Below is a small trained network, with its code and all its weights. Each question gives an input and a target symbol and asks what happens when units are switched off, that is, made to give their printed mean instead of their output.

import numpy as np


def w(rows, s, z=0):
    codes = np.array(rows[::2]) - 128.0
    scale = np.full(codes.shape[1], s)
    scale[-1] = z or s
    return codes * scale


def f(y):
    return np.maximum(y, 0)


def softmax(a):
    e = np.exp(a - a.max(-1, keepdims=True))
    return e / e.sum(-1, keepdims=True)


def log_softmax(a):
    a = a - a.max(-1, keepdims=True)
    return a - np.log(np.exp(a).sum(-1, keepdims=True))


def net(x, mask):
    ids = ['ΓΦΨαβδεζθπσ'.index(c) for c in x.split()]
    T = len(ids)
    res = E[ids] + P[:T]
    r = res
    for j in range(2):
        rows = slice(3 * j, 3 * j + 3)
        q, k, v = (r @ M[0][rows].T for M in (Q, K, V))
        z = softmax(np.where(np.tri(T) > 0, q @ k.T / 3**0.5, -1e9)) @ v
        o = O[0][rows]
        res = res + np.where(mask[j], z, o[:, -1]) @ o[:, :-1]
    y = f(res @ A[0][:, :-1].T + A[0][:, -1])
    res = res + np.where(mask[2:18], y, B[0][:, -1]) @ B[0][:, :-1]
    return log_softmax(res[-1] @ U[:, :-1].T + U[:, -1])


Q, K, V, O, A, B = {}, {}, {}, {}, {}, {}
E = w([
[140,90,137],'Γ',
[128,84,137],'Φ',
[136,90,135],'Ψ',
[137,77,133],'α',
[147,61,131],'β',
[181,142,253],'δ',
[197,78,104],'ε',
[100,187,159],'ζ',
[105,184,133],'θ',
[80,131,55],'π',
[70,215,92],'σ',
],0.026)
P = w([
[32,8,179],'0',
[58,31,166],'1',
[71,67,168],'2',
[82,97,162],'3',
[90,102,152],'4',
[98,120,146],'5',
[98,125,132],'6',
[88,136,113],'7',
[105,136,102],'8',
[103,143,83],'9',
[108,142,59],'10',
[113,150,35],'11',
[137,154,18],'12',
[146,160,2],'13',
],0.0071)
Q[0] = w([
[97,200,99],'h0',
[125,203,114],'h0',
[113,248,134],'h0',
[131,91,105],'h1',
[237,132,104],'h1',
[135,52,156],'h1',
],0.015)
K[0] = w([
[98,120,188],'h0',
[86,98,156],'h0',
[110,84,215],'h0',
[182,139,133],'h1',
[137,100,247],'h1',
[167,189,146],'h1',
],0.014)
V[0] = w([
[53,91,176],'h0',
[159,116,255],'h0',
[204,119,104],'h0',
[161,39,123],'h1',
[145,62,169],'h1',
[124,127,220],'h1',
],0.009)
O[0] = w([
[41,175,173,172],'h0',
[40,36,142,95],'h0',
[152,102,81,151],'h0',
[142,61,185,225],'h1',
[89,86,143,254],'h1',
[2,136,148,236],'h1',
],0.0085,0.0035)
A[0] = w([
[117,233,100,96],'n0',
[139,215,203,113],'n1',
[200,189,198,80],'n2',
[97,249,169,145],'n3',
[136,101,29,96],'n4',
[56,128,22,124],'n5',
[188,139,231,105],'n6',
[45,187,10,147],'n7',
[197,123,2,44],'n8',
[238,132,218,19],'n9',
[64,191,170,180],'n10',
[108,12,158,17],'n11',
[92,197,213,102],'n12',
[120,192,106,133],'n13',
[38,204,196,97],'n14',
[9,175,63,2],'n15',
],0.0079,0.0077)
B[0] = w([
[131,147,89,175],'n0',
[122,77,129,177],'n1',
[86,197,177,149],'n2',
[145,49,110,216],'n3',
[73,162,160,180],'n4',
[170,206,158,204],'n5',
[173,178,131,160],'n6',
[156,136,209,229],'n7',
[93,90,167,187],'n8',
[79,254,112,149],'n9',
[149,100,67,253],'n10',
[149,209,150,245],'n11',
[132,193,107,202],'n12',
[144,160,124,168],'n13',
[135,152,78,249],'n14',
[214,50,143,194],'n15',
],0.0091,0.0063)
U = w([
[103,136,140,41],'Γ',
[91,136,153,60],'Φ',
[88,127,139,105],'Ψ',
[112,116,177,113],'α',
[139,126,210,47],'β',
[103,139,137,114],'δ',
[214,47,176,126],'ε',
[96,94,48,255],'ζ',
[116,100,70,248],'θ',
[115,251,186,158],'π',
[177,174,117,196],'σ',
],0.012,0.0045)

Each question gives the input, a string of symbols that net reads in full, and the target symbol t.
The units are the heads (3 rows each of Q, K, V and O) and the neurons (one row each of A and B). Each row of codes is followed by its name. A weight is (code - 128) times the scale printed after its matrix; where a second scale follows, it is the last column's (O, A, B and U).
mask holds one flag per unit, heads first, then neurons. A switched-off unit (its flag False) gives its mean, the last column of its rows in O or B, instead of its output. The means were averaged over made-up inputs and are rounded, as every weight is.
A unit's drop is (log p(t) with every unit on - log p(t) with that unit switched off) / (log p(t) with every unit on - log p(t) with every unit switched off).
The circuit of an input: a set's keep is (log p(t) with only the set's units on - log p(t) with every unit switched off) / (log p(t) with every unit on - log p(t) with every unit switched off). Starting from the 12 units with the biggest drops (on a tie, the unit counted first), units are removed one at a time, each time the one whose removal leaves the highest keep (on an exact tie, the one counted first), for as long as the keep stays at least 0.8.
units of the circuit, in order: the units of the circuit, biggest drop first
top k neurons: the k neurons with the biggest drops, biggest first
which heads matter: for each layer, one digit per head in row order, 1 if its drop is at least 0.15 and else 0, layers parted by /
drop when u is switched off: that unit's drop, to one decimal
input ε Ψ ε π, target π: which heads matter : 01
input ε π Φ, target π: units of the circuit, in order : [h0, h1, n9]
input β θ Φ θ ζ Φ σ σ α σ ζ α, target σ: units of the circuit, in order : [h0]
input α α α π π Γ α, target π: which heads matter : 11
input Φ σ Ψ θ π σ, target σ: units of the circuit, in order : [h1, n3]
input Ψ ε β α π Φ ζ α ε ε θ ε ε Φ, target ε: units of the circuit, in order : [h1, h0]
input Φ π ε β, target π: which heads matter : 11
input ε θ σ ζ, target σ: units of the circuit, in order : [h1, n3]
input Φ ε π Ψ Γ Φ π ε, target π: units of the circuit, in order : [h0, n9, n2]
input Ψ σ α θ β Φ π ε π ε Ψ, target π: units of the circuit, in order : [h0, n10]
input ζ α π Γ, target π: top 2 neurons : [n2, n15]
input Φ β α Ψ σ ζ β ε ζ, target ζ: units of the circuit, in order : [n3, n10, h0]
input π σ θ, target σ: top 2 neurons : [n3, n10]
input Φ ε ε ε ε Ψ, target ε: units of the circuit, in order : [h1]
input θ ε Φ β β Ψ ε α α Γ π α, target π: drop when n9 is switched off : 0.3
input Ψ α Ψ ε α α Φ Ψ θ ε Ψ ε Γ, target ε: drop when n4 is switched off : -0.1
input ζ β Ψ σ σ θ Φ, target σ: drop when n12 is switched off : 0.0
input ζ ε σ σ Γ, target σ: drop when n9 is switched off : 0.0
